Each row is followed by its group and then its class within the group.
| +0.82 | +1.94 | -2.03 | +0.34 | +0.64 | -0.69 | -0.82 | +0.10 | +0.73 | +0.56 | +1.43 | -1.02 | +2.08 | -1.37 | +0.29 | +0.37 | +0.14 | +1.65 | +0.39 | +1.18 | -2.24 | +0.24 | +6.25 | -0.23 | +1.09 | -0.47 | +0.85 | -1.18 | +0.85 | +0.07 | -1.33 | +0.52 | -0.22 | -1.23 | -0.03 | +0.27 | -3.37 | +0.01 | -0.18 | -1.52 | -0.52 | +0.52 | +1.00 | +2.02 | +0.18 | -0.50 | -0.16 | -1.85 | : L:<59>
| +0.97 | +2.34 | -2.45 | -0.40 | -0.42 | -0.15 | +0.04 | +0.39 | +0.45 | +0.62 | +0.53 | -0.53 | +2.69 | +0.38 | -0.18 | -0.23 | +0.52 | +1.35 | -2.23 | +0.34 | +0.77 | +0.34 | +1.53 | -0.71 | -0.76 | -0.01 | +0.99 | -0.51 | -0.53 | -0.03 | -0.74 | +0.59 | +0.63 | -1.53 | +0.96 | -1.48 | -0.45 | +0.92 | -0.57 | -1.53 | -1.99 | +0.60 | -0.50 | -0.15 | -0.21 | -0.41 | -0.01 | -1.28 | : L:<53>
| +0.26 | -0.08 | -2.06 | -1.02 | +0.45 | +0.38 | +0.09 | -0.42 | -0.37 | -0.83 | -0.96 | -0.21 | -0.33 | -0.29 | +0.25 | -0.09 | +0.00 | +2.93 | +1.36 | +1.13 | -1.97 | -1.26 | -1.06 | -0.10 | +0.64 | -0.82 | +0.06 | -1.15 | +0.25 | -4.22 | -0.17 | -0.89 | -0.78 | -0.76 | -0.33 | -0.68 | -2.57 | +0.11 | -0.05 | -0.11 | -0.19 | +1.69 | +1.53 | +1.32 | +0.48 | -0.68 | +0.77 | -1.20 | : R:<57>
| +0.63 | +1.29 | -2.29 | +0.20 | +0.61 | +0.51 | -0.35 | -0.05 | -0.37 | -0.57 | +1.36 | -0.83 | +3.76 | +0.34 | +0.61 | -0.53 | +0.25 | +2.07 | -0.79 | +1.67 | -2.93 | -0.48 | +5.51 | -0.81 | -0.69 | -0.28 | +0.25 | -0.45 | +1.42 | -0.10 | -1.11 | -0.10 | -0.24 | -1.39 | -0.53 | -0.96 | -1.82 | +0.26 | -0.08 | -2.58 | +1.78 | +1.97 | +0.66 | +1.68 | +0.21 | +0.22 | -0.71 | -2.33 | : L:<53>
| +0.18 | -0.83 | +1.26 | +0.78 | -1.57 | +0.02 | -0.12 | -0.58 | -0.25 | -0.97 | -0.90 | -1.53 | -1.45 | -0.17 | -0.03 | -0.71 | -0.18 | +0.17 | +0.95 | -0.09 | +3.02 | +1.96 | -1.88 | +0.65 | -0.41 | -0.35 | +0.22 | -0.54 | -1.44 | -1.61 | +0.41 | +1.19 | -1.36 | -0.44 | -0.04 | +0.89 | +3.36 | +0.22 | +0.12 | +0.97 | -3.03 | -1.23 | +1.03 | -0.44 | -0.68 | -0.62 | +1.62 | -0.90 | : Z:<68>
| +0.21 | -0.87 | +2.70 | +0.32 | +0.05 | -0.06 | +0.70 | -0.72 | +0.14 | -1.12 | -3.58 | +0.04 | +1.60 | -0.68 | -0.26 | -0.88 | -0.06 | +2.09 | +0.60 | -0.20 | +1.78 | -2.40 | -3.97 | -0.21 | -0.57 | -0.21 | -0.46 | -0.44 | -2.12 | -2.16 | -0.45 | +0.16 | -1.44 | -0.48 | +1.28 | -0.39 | +3.46 | -2.17 | -0.64 | -0.99 | +1.62 | -0.52 | +0.87 | +0.27 | +1.15 | +1.30 | +0.91 | +1.96 | : Q:<73>
| +0.63 | -0.08 | -1.46 | -0.47 | -2.76 | +0.32 | -0.32 | -0.58 | +0.12 | -0.01 | -0.34 | +0.13 | +2.83 | -1.12 | +0.09 | -1.28 | +0.33 | +1.40 | +0.91 | +0.82 | +0.70 | -1.72 | +3.33 | -0.62 | -0.79 | -0.19 | -0.10 | -0.97 | -0.96 | -1.28 | -0.90 | -0.43 | -0.31 | -1.79 | +0.36 | -0.06 | +1.08 | -0.44 | -0.65 | -3.46 | -1.15 | +0.57 | +2.62 | +2.41 | +0.21 | +0.74 | +0.83 | -1.18 | : L:<59>
| +0.92 | -0.71 | -1.66 | +0.17 | +0.68 | +0.97 | -0.76 | -0.09 | +0.03 | -0.60 | +0.30 | -1.96 | -0.34 | -2.27 | +0.66 | -0.53 | -0.49 | +3.68 | +1.90 | +1.41 | +0.06 | -0.43 | +0.98 | +0.07 | -0.02 | -0.06 | +0.33 | -0.26 | -0.44 | -1.42 | -0.79 | -0.34 | -0.50 | -1.71 | -1.80 | -0.79 | -2.76 | -0.76 | +0.16 | +0.32 | -0.46 | +0.54 | +1.68 | +2.19 | +0.05 | -0.10 | -0.20 | -1.68 | : R:<57>
| +0.76 | -0.64 | +0.48 | -1.41 | +1.70 | +1.08 | +0.18 | -0.31 | +0.02 | -0.79 | -1.91 | -0.38 | -1.86 | -1.09 | -0.02 | +0.28 | +0.21 | +3.30 | +1.47 | +0.95 | -0.41 | -1.13 | -5.22 | +0.81 | -0.40 | +0.40 | -0.92 | +0.00 | +0.36 | -1.30 | +0.75 | -0.15 | -1.00 | +0.45 | +0.84 | -0.73 | -0.80 | -2.01 | +0.32 | +1.31 | -0.92 | +1.21 | -0.02 | +1.34 | +1.36 | +1.24 | +0.48 | -1.30 | : Q:<62>
| +1.36 | -0.45 | -0.27 | -0.20 | +0.16 | +0.12 | +0.28 | -1.25 | +0.31 | +2.03 | +0.67 | -0.34 | -0.33 | -1.56 | +0.76 | -0.34 | +0.04 | +1.15 | +1.66 | +0.52 | +1.83 | -0.83 | +3.29 | -1.10 | -0.56 | -0.57 | +1.00 | -0.45 | -0.72 | -0.48 | -0.48 | -0.15 | +0.00 | -2.53 | -0.70 | -1.36 | -1.27 | -0.43 | +0.38 | -0.38 | +0.56 | -1.31 | +3.68 | +1.06 | -0.38 | +0.42 | -0.42 | +0.39 | : R:<57>
| +1.03 | +0.08 | +1.16 | -1.16 | +0.96 | +0.08 | +0.69 | -0.50 | -0.57 | +0.10 | -1.82 | -0.36 | +0.45 | -0.68 | -0.25 | -1.10 | +0.92 | -1.38 | +3.01 | +0.94 | +0.80 | -1.07 | -0.91 | +0.99 | -0.10 | +0.14 | +0.52 | +0.42 | -1.14 | -1.29 | +0.67 | +0.43 | +0.19 | -0.95 | -0.80 | +0.51 | +1.95 | -0.10 | -7.31 | +0.36 | -0.26 | -0.77 | +2.58 | +1.23 | +1.00 | +2.56 | +0.05 | -1.10 | : Q:<73>
| +0.09 | -1.47 | +0.36 | -0.22 | +0.56 | +0.77 | -0.52 | -0.78 | -0.37 | -0.63 | -3.21 | +1.64 | +0.80 | +0.32 | -0.42 | +0.34 | +0.80 | +1.85 | +0.46 | +1.62 | +0.30 | -0.33 | -7.01 | +1.53 | -0.83 | +0.41 | -0.11 | +0.57 | -0.67 | -0.42 | -0.64 | +1.44 | -1.07 | +2.08 | +0.32 | +1.08 | +2.68 | -1.84 | +0.21 | +0.49 | -1.91 | +1.21 | -1.25 | +0.65 | +2.29 | +1.88 | +0.02 | -1.34 | : Q:<62>
| +2.29 | -0.77 | -0.38 | +0.37 | -0.11 | +1.37 | +0.19 | -0.11 | -0.64 | -0.70 | -0.19 | -1.47 | -3.17 | -0.94 | -0.29 | -0.59 | +0.11 | +1.37 | +4.31 | +0.71 | -2.17 | -1.36 | +4.49 | -1.25 | +0.57 | -0.34 | +0.05 | -0.76 | -0.94 | -0.53 | -0.65 | -0.28 | +0.59 | -3.85 | -1.65 | -7.31 | -2.52 | -0.21 | -0.35 | -1.15 | +3.03 | +0.42 | +5.99 | +0.70 | -3.35 | -0.94 | +0.59 | +0.82 | : R:<66>
| +1.82 | +0.19 | -2.61 | -1.01 | -0.97 | -0.63 | -0.17 | -0.21 | -0.39 | +1.15 | +3.04 | -0.48 | +0.60 | -1.69 | +0.71 | -0.08 | +1.12 | +3.02 | +1.77 | +1.08 | +2.29 | +0.32 | +7.31 | -0.79 | -0.16 | -0.48 | +1.24 | -1.35 | -0.32 | -0.92 | -0.69 | -0.49 | +0.12 | -1.76 | -2.11 | -2.01 | -3.21 | -0.45 | -0.17 | -1.71 | +0.22 | +0.71 | +2.60 | +2.92 | +1.34 | -0.58 | -0.74 | -2.74 | : L:<53>
| -0.42 | -0.85 | -0.88 | -1.82 | +1.26 | +1.67 | +0.84 | -0.31 | +0.08 | -0.76 | -1.61 | -0.11 | -1.29 | +0.07 | -1.96 | -0.78 | +0.52 | +2.77 | +2.56 | +2.33 | -2.56 | -0.86 | -3.63 | +0.52 | +0.04 | +0.15 | +0.63 | -0.85 | +0.40 | -1.33 | +0.70 | +1.04 | -1.06 | +0.14 | -0.41 | +0.41 | -0.18 | -0.56 | -0.50 | +0.60 | -0.85 | +1.99 | +2.27 | +0.83 | +0.77 | +1.85 | -0.64 | -2.64 | : Q:<62>
| +0.99 | -0.99 | -0.33 | -3.84 | +1.48 | +1.30 | +1.03 | -0.91 | -0.25 | -0.27 | -2.35 | +0.15 | -1.10 | -0.36 | +0.02 | -1.04 | +0.35 | +1.87 | +4.07 | +0.45 | -1.08 | -1.43 | -1.19 | -0.25 | -0.59 | -1.13 | +0.68 | +0.52 | -1.10 | -1.40 | +0.54 | -0.22 | +0.56 | -2.80 | -0.76 | -0.54 | -2.47 | -0.43 | -0.72 | +0.75 | -0.53 | +0.65 | +5.44 | +1.69 | -1.30 | +1.59 | +1.42 | +0.51 | : R:<66>
| +2.57 | -1.65 | -1.73 | -0.76 | -0.75 | +0.54 | +0.63 | -0.09 | +0.14 | +0.38 | -0.38 | -1.51 | -2.90 | -0.39 | +0.55 | -1.06 | -0.42 | +4.41 | +0.94 | +1.34 | -0.64 | -1.08 | -1.67 | -1.22 | +0.85 | -0.59 | +0.80 | +0.19 | -1.44 | -1.59 | -0.54 | +0.91 | -0.52 | -2.23 | +1.22 | -2.30 | -2.47 | -0.94 | +1.03 | +1.53 | +0.21 | +1.49 | +2.94 | +1.22 | -1.31 | +0.13 | +0.08 | -1.45 | : R:<66>
| -0.16 | -0.17 | -0.01 | +0.27 | -0.29 | +0.28 | +0.86 | +0.03 | -0.07 | -0.29 | -2.43 | +0.10 | -1.13 | -0.91 | -1.67 | -1.03 | +0.31 | +1.25 | +0.37 | +1.11 | +1.29 | -0.90 | -2.45 | +0.78 | -0.42 | +0.24 | +1.34 | -0.11 | -1.50 | -0.66 | +0.99 | +0.33 | -0.18 | -1.27 | +0.69 | -0.53 | +2.84 | +0.22 | +0.06 | +0.00 | -1.06 | -0.30 | +0.48 | +0.71 | -0.42 | +0.77 | +2.05 | -1.21 | : Z:<70>
| +0.47 | -1.46 | -0.31 | -0.81 | -0.07 | +1.86 | -0.46 | -0.10 | -0.30 | -0.14 | -0.72 | -2.04 | -2.25 | -2.95 | -0.79 | -1.95 | +0.67 | +0.48 | +1.52 | +0.93 | +1.89 | -1.33 | -2.58 | -0.27 | +0.06 | +0.84 | +0.70 | +0.00 | -2.42 | -0.20 | -0.43 | +0.54 | +0.26 | -0.16 | -0.92 | +1.55 | +3.21 | +0.44 | +0.01 | -0.35 | -3.17 | -0.40 | +2.21 | +0.84 | -2.41 | -0.37 | +1.43 | -1.44 | : Z:<70>
